[[-20  47  -2 -26   7  -6  -2 -24 -24 -12  -5 -68 -36 -42  21]
 [-14  -7   4   5  -1  -7  -6   9 -18  13  10  -7 -11  10  -3]
 [  7  27  24 -11  13  28  -1 -29  -6   7 -21 -45 -13 -29   6]
 [ -2 -11  -7  14   0  -5   7   3  31  18  23  33 -19   3   1]]
->
[[ -2 -11  -7  14   0  -5   7   3  31  18  23  33 -19   3   1]
 [-14  -7   4   5  -1  -7  -6   9 -18  13  10  -7 -11  10  -3]
 [  7  27  24 -11  13  28  -1 -29  -6   7 -21 -45 -13 -29   6]
 [-20  47  -2 -26   7  -6  -2 -24 -24 -12  -5 -68 -36 -42  21]]

[[ -7 -29  80  16]
 [  0 -30 -50 -21]
 [-15 -22   9 -28]
 [-26  -5  77   8]]
->
[[  0 -30 -50 -21]
 [ -7 -29  80  16]
 [-15 -22   9 -28]
 [-26  -5  77   8]]

[[  5  10  12  14]
 [ 13  37   7   2]
 [ 29   6  65  16]
 [-15 -11 -46 -13]
 [ 11  -9   2  -7]
 [ 12  -1   5  -5]
 [  2  13   9  17]
 [  6   5  24  11]
 [  4   3  14  -3]
 [ 16  17   6   6]
 [ 12  -6   1 -24]]
->
[[-15 -11 -46 -13]
 [ 11  -9   2  -7]
 [ 12  -6   1 -24]
 [ 12  -1   5  -5]
 [  4   3  14  -3]
 [  6   5  24  11]
 [ 29   6  65  16]
 [  5  10  12  14]
 [  2  13   9  17]
 [ 16  17   6   6]
 [ 13  37   7   2]]

[[-62  41 -69 -68  52  40   1 -13  73  35 -19 -65 -42  14]
 [ -3 -44  41 -22  33 -70 -36  27  21 -36  58 -56  23  36]
 [-55   3  25  63 -50  19   6 -40 -73  36  58  18 -59 -29]
 [ 55  59 -24  16 -24  64 -66 -54  41  -7  40  56  15  40]
 [-67 -19 -57  40  24 -41 -21  16 -14 -41 -67  71  10  43]]
->
[[ -3 -44  41 -22  33 -70 -36  27  21 -36  58 -56  23  36]
 [-67 -19 -57  40  24 -41 -21  16 -14 -41 -67  71  10  43]
 [-55   3  25  63 -50  19   6 -40 -73  36  58  18 -59 -29]
 [-62  41 -69 -68  52  40   1 -13  73  35 -19 -65 -42  14]
 [ 55  59 -24  16 -24  64 -66 -54  41  -7  40  56  15  40]]

[[ 32  39  32 -53 -16 -61  35 -42]
 [-25 -10  14  -3 -17 -27  14 -29]]
->
[[-25 -10  14  -3 -17 -27  14 -29]
 [ 32  39  32 -53 -16 -61  35 -42]]

[[ -5   8  79 -25]
 [ 13 -21 -82  27]
 [-21 -17  67 -52]
 [ 51  38  18  73]]
->
[[ 13 -21 -82  27]
 [-21 -17  67 -52]
 [ -5   8  79 -25]
 [ 51  38  18  73]]
